[  2.1  -1.8 -10.3  -5.3  -0.4  -6.9 -29.7  14.8  32.8 -21.9  -4.8  -3.4
 -21.4   4.1   4.3  33.9   1.7   7.6 -18.4   1.2  -6.7   0.1   7.8  -3.7
  -7.6] -> <11> E
[  0.4   8.2  -2.4   4.1   2.3  -4.1 -28.6  14.9  -7.3   1.1  -6.6   1.9
  -3.1   3.9   0.9  -1.8  -3.1   0.1 -17.1   6.9  -2.7  -8.4  -1.3  -3.6
 -14.7] -> <9> U
[  6.5   7.3 -10.0  -4.0  -0.6  -5.3 -18.0  15.4  23.2 -16.4   1.3  -2.4
 -15.7   0.7   5.3  33.0  -2.7   8.0 -10.3   7.9 -10.1  -0.3   6.2  -3.5
  -9.0] -> <11> E
[  0.1  -3.2  -5.3  -2.8  -0.1  -8.2 -37.1   7.2   9.8 -10.8  -7.7  -0.5
  -9.5   2.5  -0.7  15.5  -6.6   8.0 -22.7   6.1 -18.7  -7.9  -1.1  -4.2
  -7.6] -> <9> E
[ -4.2 -16.4  -3.0  -0.4  -1.9  -5.1  -4.5   3.4  10.0 -11.6  -5.7  -1.7
 -13.3   5.5   2.1  10.9   1.6   1.6 -12.0   1.9  -5.5  -5.9   1.1  -5.0
   1.5] -> <13> E
[ -1.5   7.9  -6.3  -2.6  -1.9   3.4 -66.7  11.9  20.8 -21.7  -7.2  -6.3
 -21.5   6.8   1.6  30.8  -2.2  18.0 -47.3   2.6  -3.8   6.2   3.9  -7.1
  -2.8] -> <9> E
[  1.0   0.8  -7.9  -0.8   3.0  -4.9 -32.1  19.2  17.9 -13.5  -4.2  -0.8
 -16.2   3.6   6.1  20.6   1.6   4.2 -19.3   2.4  -2.3  -2.7   5.4  -5.7
 -13.9] -> <11> E
[  2.4   1.6 -13.9  -4.0  -1.4  -5.7 -26.2  13.6  22.6 -18.3  -5.3  -1.5
 -12.3   1.8   3.7  36.7  -2.8   3.5  -7.3   1.7 -13.3  -4.0   6.5  -6.2
 -15.0] -> <11> E
[  1.4   5.8  -9.5  -2.4   0.4  -4.3 -30.7  12.8  27.2 -16.0  -6.6  -1.4
  -6.3   5.7   0.2  30.2  -1.5  10.2 -17.4   6.2 -20.4  -4.3  -0.3  -3.3
  -3.8] -> <9> E
[ -2.1  -0.6  -9.8  -4.0  -1.5  -5.4 -50.3   9.4  17.7 -26.6  -6.1  -6.8
 -19.4   7.2   0.1  29.4   0.9  13.7 -32.5   8.1  -8.5   5.4   2.3  -5.3
  -4.5] -> <9> E
[  5.9  17.9  -9.7   3.4  -3.6  -3.5 -26.2  15.7   6.7 -11.9  -7.0  -4.7
 -19.2  11.1   3.6  16.3   0.5   6.4 -29.7   3.9  13.1   2.9   4.0  -4.1
 -12.3] -> <9> U
[  6.3  11.1  -6.2  -7.3  -4.7   3.2 -23.6  11.5  19.0 -21.7  -2.3   0.0
 -16.0   1.8   1.7  35.1  -3.7   9.6 -11.7  -1.9   5.6  12.1   6.6  -1.9
  -2.4] -> <11> E
[ -2.7 -15.2  -7.4  -1.2   2.9 -11.8 -41.2   0.3  11.4 -13.6  -8.3  -0.1
  -8.4  -0.2   4.3   7.8  -3.4   4.7 -21.2   5.8 -23.4 -11.2  -1.8  -4.4
  -9.7] -> <9> E
[  8.0  13.8 -11.3   1.5   1.9  -5.7 -21.5  23.3  24.9 -11.3  -5.5  -4.1
 -20.2  12.0   5.3  25.5  -0.5   0.9 -29.3   6.1  13.8  -2.7   5.3  -5.2
 -19.3] -> <11> U
[  0.4   3.9  -6.2   6.0   3.6 -10.1   1.8  22.8   1.8  -2.1  -8.9  -2.2
  -3.0   9.6   2.1  -2.5   2.5  -1.0  -7.1  11.0  -9.1 -19.7  -1.2  -3.2
 -10.6] -> <9> R
[  1.6  -1.7  -6.2  -3.7  -2.6  -2.6 -54.4   8.7  24.3 -16.0  -1.9  -3.5
 -21.1   5.1   2.6  29.6  -3.7   5.6 -29.3  -1.3  -2.9   2.0   6.0  -6.9
  -8.1] -> <11> E
[  1.7   7.5  -3.9  -4.3  -1.1  -0.7 -19.4  15.3  16.8 -11.6  -1.2  -2.1
 -20.2   4.7   0.0  28.8  -0.9   6.9 -17.6   4.8  -3.7   4.0   9.3  -6.8
 -11.5] -> <11> R
[  9.8  23.1 -13.3  -5.5 -11.1  10.1 -47.1  12.9  27.2 -45.7  -6.1  -6.7
 -27.0  13.8  -6.4  66.6  -2.6  29.6 -39.6   3.3   7.6  19.5   6.7  -5.8
   9.0] -> <9> E
[  2.9  18.5 -21.6  -2.8  -1.4   1.6 -29.4  25.1  18.2 -27.8  -8.0  -3.4
 -26.3  11.4  -0.8  48.1  -2.5  16.0 -23.8   4.5  -2.9   5.2  11.7  -7.9
  -8.5] -> <11> R
[  1.5   6.9  -7.1  -0.2  -1.8  -4.6 -29.6  15.6   6.6 -13.0  -5.1  -1.8
 -12.4   9.9  -1.7  18.1   2.2  12.6 -28.2   9.8  -2.5  -3.6   0.8  -5.4
  -6.3] -> <9> R
[  9.3  16.1  -9.2   0.5  -1.4   1.3 -12.6  14.2  13.4 -18.7   2.2   4.2
 -13.3   3.0   0.1  32.6  -2.2   8.1   2.7   0.4  -7.3  -0.5   3.9  -2.5
 -10.0] -> <11> E
[  1.8   6.5 -10.0   0.9  -2.6  -5.1 -41.1   8.4  10.0 -21.4  -4.9  -5.0
  -7.9   2.3  -0.6  16.1  -5.7  13.9 -27.2   5.2  -4.7  -1.8   0.3  -1.8
  -3.4] -> <9> E
[  9.8  20.3 -11.2  -0.2   2.5  -1.1  28.5  21.9  16.0 -11.6  -6.3   0.0
 -11.4   5.1   3.5  30.8  -0.9   8.3  12.1   3.1  -0.1  -4.3   9.3  -0.5
 -12.5] -> <11> R
[  1.9  11.7  -7.5   3.1   2.4  -6.6 -40.2   8.8   4.8 -13.8  -3.9  -6.2
  -7.7   5.7   6.1  -2.8  -5.1   5.9 -30.6   8.0   0.7  -5.4   1.9  -6.5
 -18.5] -> <9> U
[  2.0  -1.1  -5.3  -0.2  -5.1   8.9  -6.3   0.1  13.1 -24.7  -3.0  -4.6
 -23.4  10.6  -2.3  29.7  -3.5  14.5 -24.2  -0.1  17.4   7.4   5.7  -5.0
   5.4] -> <13> E
[  4.1  16.0  -6.4  -2.6  -0.6   3.5   7.5  33.3  18.7 -16.7  -5.4  -1.9
 -17.7   7.2  -1.9  42.5   6.4   8.8   2.4   3.8  -9.7  -0.3   8.7  -3.0
  -1.8] -> <11> R
